Below are the code and all the weights of a small trained network. Each question names an input and a class and asks about switching units off, where a switched-off unit gives its printed mean instead of its output.

import numpy as np


def w(rows, s, z=0):
    codes = np.array(rows[::2]) - 128.0
    scale = np.full(codes.shape[1], s)
    scale[-1] = z or s
    return codes * scale


def norm(h):
    return h / np.sqrt((h * h).mean(-1, keepdims=True) + 1e-5)


def f(y):
    return np.maximum(y, 0)


def log_softmax(a):
    a = a - a.max(-1, keepdims=True)
    return a - np.log(np.exp(a).sum(-1, keepdims=True))


def net(x, mask):
    res = np.array(x, float).reshape(1, 5) / 4 @ E
    u = 0
    for l in range(4):
        y = f(norm(res) @ A[l][:, :-1].T + A[l][:, -1])
        res = res + np.where(mask[u : u + 7], y, B[l][:, -1]) @ B[l][:, :-1]
        u += 7
    return log_softmax(norm(res)[-1] @ U[:, :-1].T + U[:, -1])


A, B = {}, {}
E = w([
[135,254,202,226,199],'x0',
[158,35,162,145,176],'x1',
[45,104,240,106,132],'x2',
[54,185,98,112,205],'x3',
[200,141,199,20,172],'x4',
],0.0029)
A[0] = w([
[146,165,168,182,99,110],'L0N1',
[176,142,107,186,134,99],'L0N2',
[96,81,108,176,94,66],'L0N3',
[108,95,126,203,55,28],'L0N4',
[143,157,139,177,63,104],'L0N5',
[80,106,2,157,169,132],'L0N6',
[93,115,213,145,28,4],'L0N7',
],0.0075,0.0015)
B[0] = w([
[115,145,177,171,36,181],'L0N1',
[172,88,98,124,79,178],'L0N2',
[177,162,37,133,119,190],'L0N3',
[84,122,29,172,139,194],'L0N4',
[88,77,187,97,95,174],'L0N5',
[149,66,30,226,154,253],'L0N6',
[132,2,54,125,239,186],'L0N7',
],0.0066,0.0039)
A[1] = w([
[139,83,142,146,98,130],'L1N1',
[154,154,102,106,16,219],'L1N2',
[81,159,130,114,116,2],'L1N3',
[83,134,89,25,68,165],'L1N4',
[145,159,164,171,46,46],'L1N5',
[195,126,80,254,149,119],'L1N6',
[59,194,199,170,168,175],'L1N7',
],0.007,0.00059)
B[1] = w([
[120,138,176,125,141,165],'L1N1',
[186,130,204,124,151,167],'L1N2',
[79,38,139,163,144,137],'L1N3',
[125,118,144,113,2,163],'L1N4',
[133,184,191,86,105,154],'L1N5',
[149,111,28,177,49,255],'L1N6',
[49,154,89,121,224,184],'L1N7',
],0.0075,0.0057)
A[2] = w([
[102,131,81,164,146,6],'L2N1',
[141,183,226,164,230,221],'L2N2',
[78,77,2,69,112,197],'L2N3',
[173,147,132,141,94,132],'L2N4',
[100,213,76,131,80,130],'L2N5',
[201,137,24,174,168,145],'L2N6',
[34,146,169,127,135,201],'L2N7',
],0.0069,0.0013)
B[2] = w([
[196,94,136,33,69,170],'L2N1',
[25,170,81,117,241,181],'L2N2',
[167,201,78,230,46,254],'L2N3',
[171,143,160,187,176,153],'L2N4',
[106,41,89,99,219,167],'L2N5',
[64,71,51,243,64,237],'L2N6',
[96,153,1,115,111,163],'L2N7',
],0.0049,0.0067)
A[3] = w([
[138,123,74,54,119,48],'L3N1',
[129,162,97,111,178,52],'L3N2',
[183,94,128,133,200,2],'L3N3',
[77,117,113,52,73,165],'L3N4',
[173,105,155,132,175,27],'L3N5',
[145,116,183,99,2,99],'L3N6',
[154,78,71,191,126,200],'L3N7',
],0.0084,0.00087)
B[3] = w([
[128,150,136,191,119,142],'L3N1',
[117,168,120,95,125,151],'L3N2',
[152,151,90,117,147,135],'L3N3',
[184,138,127,175,94,150],'L3N4',
[150,103,96,90,149,136],'L3N5',
[119,147,254,144,145,179],'L3N6',
[96,128,107,100,45,255],'L3N7',
],0.011,0.0079)
U = w([
[228,97,125,73,215,3],'0',
[205,143,218,145,111,120],'1',
[73,198,85,109,245,126],'2',
[143,102,2,198,39,188],'3',
],0.0082,0.0041)

Each question gives the input, the list of numbers given to net, and the class t.
The units are the neurons (one row each of A and B). Each row of codes is followed by its name. A weight is (code - 128) times the scale printed after its matrix; where a second scale follows, it is the last column's (A, B and U).
mask holds one flag per neuron, layer by layer. A switched-off neuron (its flag False) gives its mean, the last column of its row in B, instead of its output. The means were averaged over made-up inputs and are rounded, as every weight is.
A unit's drop is (log p(t) with every unit on - log p(t) with that unit switched off) / (log p(t) with every unit on - log p(t) with every unit switched off).
most important unit: the unit with the biggest drop
top k neurons: the k neurons with the biggest drops, biggest first
top k neurons in layer l: the k neurons of layer l with the biggest drops, biggest first
drop when u is switched off: that unit's drop, to one decimal
input [-2,3,-3,1,6], class 1: top 3 neurons -> (L0N6; L0N7; L1N6)
input [-1,2,6,-3,2], class 0: top 2 neurons -> (L1N6; L0N6)
input [7,-5,-3,-5,2], class 1: most important unit -> L0N2
input [-1,8,-1,7,6], class 2: top 3 neurons -> (L1N6; L0N6; L2N2)
input [2,4,0,-6,2], class 1: top 2 neurons in layer 2 -> (L2N6; L2N2)
input [3,5,-3,-7,6], class 1: top 2 neurons -> (L0N6; L1N7)
input [-3,7,-3,-1,7], class 1: top 2 neurons in layer 0 -> (L0N6; L0N7)
input [-2,4,0,-6,7], class 0: top 3 neurons -> (L1N6; L0N6; L2N3)
input [8,-8,-7,2,3], class 2: top 2 neurons -> (L0N6; L0N7)
input [7,-1,-5,-6,7], class 1: top 2 neurons in layer 0 -> (L0N2; L0N1)
input [7,0,-7,-2,8], class 1: top 2 neurons in layer 1 -> (L1N5; L1N7)
input [1,4,-1,4,8], class 2: top 2 neurons -> (L1N6; L0N6)
input [-1,2,1,-8,7], class 0: top 2 neurons in layer 1 -> (L1N6; L1N4)
input [-8,-4,3,-8,4], class 1: top neuron -> (L3N6)
input [-6,1,5,2,6], class 1: drop when L3N6 is switched off -> 0.1
input [-3,-2,-5,3,8], class 1: drop when L0N6 is switched off -> 0.7
input [6,-5,3,-2,8], class 2: drop when L3N3 is switched off -> 0.0
